Below is a small trained network, with its code and all its weights. Each question gives an input and a class and asks what happens when units are switched off, that is, made to give their printed mean instead of their output.

import numpy as np


def w(rows, s, z=0):
    codes = np.array(rows[::2]) - 128.0
    scale = np.full(codes.shape[1], s)
    scale[-1] = z or s
    return codes * scale


def f(y):
    return y / 2 * (1 + np.tanh(0.7978845608 * (y + 0.044715 * y**3)))


def log_softmax(a):
    a = a - a.max(-1, keepdims=True)
    return a - np.log(np.exp(a).sum(-1, keepdims=True))


def net(x, mask):
    res = np.array(x, float).reshape(1, 7) / 4 @ E
    y = f(res @ A[0][:, :-1].T + A[0][:, -1])
    res = res + np.where(mask, y, B[0][:, -1]) @ B[0][:, :-1]
    return log_softmax(res[-1] @ U[:, :-1].T + U[:, -1])


A, B = {}, {}
E = w([
[80,77,233,186],'x0',
[146,18,75,181],'x1',
[105,72,125,5],'x2',
[116,48,155,66],'x3',
[240,169,70,150],'x4',
[100,57,127,196],'x5',
[208,91,219,118],'x6',
],0.0033)
A[0] = w([
[116,183,6,121,138],'neuron 1',
[141,91,128,107,229],'neuron 2',
[100,102,149,143,167],'neuron 3',
[132,145,97,132,144],'neuron 4',
[170,152,157,168,98],'neuron 5',
[147,164,97,133,167],'neuron 6',
[123,138,114,122,94],'neuron 7',
[102,168,174,28,122],'neuron 8',
[111,110,152,147,138],'neuron 9',
[159,136,124,126,165],'neuron 10',
[110,92,155,137,186],'neuron 11',
[179,203,92,155,180],'neuron 12',
[105,133,131,150,89],'neuron 13',
[147,148,119,135,139],'neuron 14',
[131,138,133,120,118],'neuron 15',
[80,113,152,179,138],'neuron 16',
[127,114,161,138,126],'neuron 17',
[106,166,162,44,141],'neuron 18',
[124,128,141,105,186],'neuron 19',
[201,202,155,173,125],'neuron 20',
[167,43,132,97,233],'neuron 21',
[139,161,70,127,157],'neuron 22',
[128,118,133,113,223],'neuron 23',
[121,141,124,117,177],'neuron 24',
[115,126,140,140,105],'neuron 25',
[129,132,139,154,98],'neuron 26',
[112,152,152,79,122],'neuron 27',
[107,113,139,138,144],'neuron 28',
[154,87,128,106,229],'neuron 29',
[147,108,121,110,241],'neuron 30',
[142,94,131,106,252],'neuron 31',
[142,150,100,126,167],'neuron 32',
[144,146,123,135,135],'neuron 33',
[196,164,170,181,109],'neuron 34',
[120,152,130,93,159],'neuron 35',
[120,143,136,107,105],'neuron 36',
[23,93,158,196,149],'neuron 37',
[128,168,55,130,144],'neuron 38',
[127,152,90,132,150],'neuron 39',
[125,132,136,99,181],'neuron 40',
[148,72,131,107,213],'neuron 41',
[124,131,111,137,87],'neuron 42',
],0.012,0.0025)
B[0] = w([
[217,220,175,89,249],'neuron 1',
[119,140,74,128,198],'neuron 2',
[109,162,131,153,167],'neuron 3',
[160,137,137,121,149],'neuron 4',
[103,68,153,143,153],'neuron 5',
[184,129,122,129,179],'neuron 6',
[137,127,143,121,117],'neuron 7',
[75,112,160,6,248],'neuron 8',
[112,154,143,146,147],'neuron 9',
[137,107,110,132,157],'neuron 10',
[108,171,118,152,181],'neuron 11',
[226,78,120,149,252],'neuron 12',
[126,130,152,144,118],'neuron 13',
[152,108,127,131,145],'neuron 14',
[128,120,130,119,127],'neuron 15',
[102,162,176,167,175],'neuron 16',
[113,152,142,132,140],'neuron 17',
[90,116,146,25,230],'neuron 18',
[112,140,115,104,168],'neuron 19',
[150,4,130,170,232],'neuron 20',
[124,150,17,141,244],'neuron 21',
[190,155,138,113,186],'neuron 22',
[119,141,103,117,184],'neuron 23',
[135,139,121,111,158],'neuron 24',
[121,135,144,134,122],'neuron 25',
[119,116,152,135,122],'neuron 26',
[107,120,145,72,168],'neuron 27',
[113,145,131,145,143],'neuron 28',
[124,135,66,134,202],'neuron 29',
[133,134,81,121,199],'neuron 30',
[119,147,71,123,212],'neuron 31',
[167,134,123,124,165],'neuron 32',
[146,110,127,131,140],'neuron 33',
[86,30,148,158,194],'neuron 34',
[127,125,128,85,167],'neuron 35',
[124,119,140,104,129],'neuron 36',
[81,200,183,212,241],'neuron 37',
[194,174,153,112,194],'neuron 38',
[166,147,140,122,158],'neuron 39',
[113,130,113,99,168],'neuron 40',
[120,143,64,141,201],'neuron 41',
[136,125,145,127,113],'neuron 42',
],0.038,0.0027)
U = w([
[86,165,71,148,142],'0',
[127,137,51,122,113],'1',
[141,3,165,171,112],'2',
[159,148,130,92,254],'3',
[57,203,221,198,110],'4',
[69,129,168,12,89],'5',
[237,165,171,113,65],'6',
],0.0044,0.0059)

Each question gives the input, the list of numbers given to net, and the class t.
The units are the neurons (one row each of A and B). Each row of codes is followed by its name. A weight is (code - 128) times the scale printed after its matrix; where a second scale follows, it is the last column's (A, B and U).
mask holds one flag per neuron, in row order. A switched-off neuron (its flag False) gives its mean, the last column of its row in B, instead of its output. The means were averaged over made-up inputs and are rounded, as every weight is.
A unit's drop is (log p(t) with every unit on - log p(t) with that unit switched off) / (log p(t) with every unit on - log p(t) with every unit switched off).
The circuit of an input: a set's keep is (log p(t) with only the set's units on - log p(t) with every unit switched off) / (log p(t) with every unit on - log p(t) with every unit switched off). Starting from the 12 units with the biggest drops (on a tie, the unit counted first), units are removed one at a time, each time the one whose removal leaves the highest keep (on an exact tie, the one counted first), for as long as the keep stays at least 0.8.
circuit, biggest first: the units of the circuit, biggest drop first
most important unit: the unit with the biggest drop
top k neurons: the k neurons with the biggest drops, biggest first
drop of u: that unit's drop, to one decimal
input [0,-7,0,-4,-1,-3,1], class 5: circuit, biggest first	[neuron 8; neuron 18]
input [2,-2,2,3,-5,-1,7], class 5: circuit, biggest first	[neuron 8]
input [2,-7,-7,-1,-6,-7,-7], class 5: circuit, biggest first	[neuron 8; neuron 18]
input [5,-6,1,-3,4,-5,-5], class 6: circuit, biggest first	[neuron 12; neuron 1; neuron 21]
input [-5,-2,4,3,1,-5,-8], class 6: top 3 neurons	[neuron 1; neuron 38; neuron 22]
input [2,5,2,-7,5,7,6], class 2: circuit, biggest first	[neuron 34; neuron 1]
input [-5,-8,-4,-6,7,4,-1], class 6: top 2 neurons	[neuron 1; neuron 38]
input [2,4,8,-5,7,7,0], class 0: top 2 neurons	[neuron 12; neuron 20]
input [-3,5,-6,-3,-1,8,-6], class 4: top 2 neurons	[neuron 37; neuron 16]
input [1,7,-3,5,6,0,7], class 1: top 2 neurons	[neuron 21; neuron 37]
input [-7,6,-5,7,5,2,7], class 1: drop of neuron 21	0.2
input [1,-6,4,1,-2,1,7], class 5: drop of neuron 8	0.1
input [4,0,6,4,-3,-6,7], class 5: drop of neuron 8	0.9
input [-4,-7,3,8,3,8,7], class 1: most important unit	neuron 21
input [-8,-1,-3,7,-6,-8,-4], class 5: drop of neuron 8	0.3
